Below are the code and all the weights of a small trained network. Each question names an input and a class and asks about switching units off, where a switched-off unit gives its printed mean instead of its output.

import numpy as np


def w(rows, s, z=0):
    codes = np.array(rows[::2]) - 128.0
    scale = np.full(codes.shape[1], s)
    scale[-1] = z or s
    return codes * scale


def f(y):
    return np.maximum(y, 0)


def log_softmax(a):
    a = a - a.max(-1, keepdims=True)
    return a - np.log(np.exp(a).sum(-1, keepdims=True))


def net(x, mask):
    res = np.array(x, float).reshape(1, 5) / 4 @ E
    y = f(res @ A[0][:, :-1].T + A[0][:, -1])
    res = res + np.where(mask, y, B[0][:, -1]) @ B[0][:, :-1]
    return log_softmax(res[-1] @ U[:, :-1].T + U[:, -1])


A, B = {}, {}
E = w([
[195,169,48,201,93,137],'x0',
[143,116,130,131,131,143],'x1',
[24,111,126,254,100,185],'x2',
[109,48,77,93,50,84],'x3',
[140,121,126,132,129,142],'x4',
],0.0084)
A[0] = w([
[121,28,98,100,41,93,146],'neuron 1',
[243,190,138,66,164,31,27],'neuron 2',
[57,71,254,78,157,126,175],'neuron 3',
[146,245,218,165,234,186,86],'neuron 4',
[33,122,158,207,106,191,5],'neuron 5',
[81,131,111,207,113,151,69],'neuron 6',
],0.0067,0.0023)
B[0] = w([
[50,137,30,121,153,160,219],'neuron 1',
[156,52,176,104,83,101,238],'neuron 2',
[217,254,83,234,86,113,254],'neuron 3',
[19,107,65,45,163,157,247],'neuron 4',
[143,68,214,93,94,71,223],'neuron 5',
[139,94,200,125,82,74,195],'neuron 6',
],0.0077,0.0064)
U = w([
[157,25,229,105,88,81,53],'0',
[145,132,93,159,156,120,255],'1',
[46,124,34,80,164,161,50],'2',
[202,254,86,203,77,119,120],'3',
],0.0086,0.0044)

Each question gives the input, the list of numbers given to net, and the class t.
The units are the neurons (one row each of A and B). Each row of codes is followed by its name. A weight is (code - 128) times the scale printed after its matrix; where a second scale follows, it is the last column's (A, B and U).
mask holds one flag per neuron, in row order. A switched-off neuron (its flag False) gives its mean, the last column of its row in B, instead of its output. The means were averaged over made-up inputs and are rounded, as every weight is.
A unit's drop is (log p(t) with every unit on - log p(t) with that unit switched off) / (log p(t) with every unit on - log p(t) with every unit switched off).
The circuit of an input: a set's keep is (log p(t) with only the set's units on - log p(t) with every unit switched off) / (log p(t) with every unit on - log p(t) with every unit switched off). Starting from all 6 units, units are removed one at a time, each time the one whose removal leaves the highest keep (on an exact tie, the one counted first), for as long as the keep stays at least 0.8.
units of the circuit, in order: the units of the circuit, biggest drop first
k most important neurons: the k neurons with the biggest drops, biggest first
drop when u is switched off: that unit's drop, to one decimal
input [-3,-6,-5,-8,-6], class 2: units of the circuit, in order : [neuron 4]
input [4,-4,6,-6,0], class 0: units of the circuit, in order : [neuron 5; neuron 3]
input [0,-4,-2,7,6], class 2: 2 most important neurons : [neuron 1; neuron 3]
input [5,2,-8,2,-5], class 0: 2 most important neurons : [neuron 2; neuron 3]
input [5,6,-6,-1,-3], class 0: 2 most important neurons : [neuron 2; neuron 3]
input [6,0,-8,6,-7], class 0: 3 most important neurons : [neuron 2; neuron 3; neuron 4]
input [-6,3,-5,3,2], class 3: units of the circuit, in order : [neuron 3; neuron 5]
input [6,3,-3,6,-4], class 2: 2 most important neurons : [neuron 3; neuron 1]
input [-7,-7,-3,5,3], class 3: 2 most important neurons : [neuron 3; neuron 4]
input [1,3,6,-6,-5], class 0: 3 most important neurons : [neuron 5; neuron 6; neuron 1]
input [0,4,-7,8,-2], class 2: 3 most important neurons : [neuron 1; neuron 5; neuron 6]
input [1,-8,6,6,-3], class 0: 4 most important neurons : [neuron 5; neuron 6; neuron 4; neuron 3]
input [-7,-5,-6,8,8], class 1: 4 most important neurons : [neuron 3; neuron 1; neuron 4; neuron 5]
input [-5,7,-6,7,1], class 2: units of the circuit, in order : [neuron 1]
input [5,-2,-6,3,3], class 0: 2 most important neurons : [neuron 2; neuron 3]
input [-5,7,-5,5,-8], class 1: units of the circuit, in order : [neuron 3; neuron 5]
input [-6,-4,-1,0,5], class 3: units of the circuit, in order : [neuron 3; neuron 4]
input [2,0,7,3,-1], class 0: units of the circuit, in order : [neuron 5; neuron 6]
input [-6,8,-5,6,8], class 1: 3 most important neurons : [neuron 3; neuron 1; neuron 4]
input [-8,-7,-7,2,-6], class 3: units of the circuit, in order : [neuron 3]
input [-8,-4,-7,4,-6], class 3: drop when neuron 3 is switched off : 0.9
input [-3,-4,-4,8,3], class 2: drop when neuron 5 is switched off : 0.1
input [-2,8,-2,-8,-3], class 2: drop when neuron 5 is switched off : 0.0
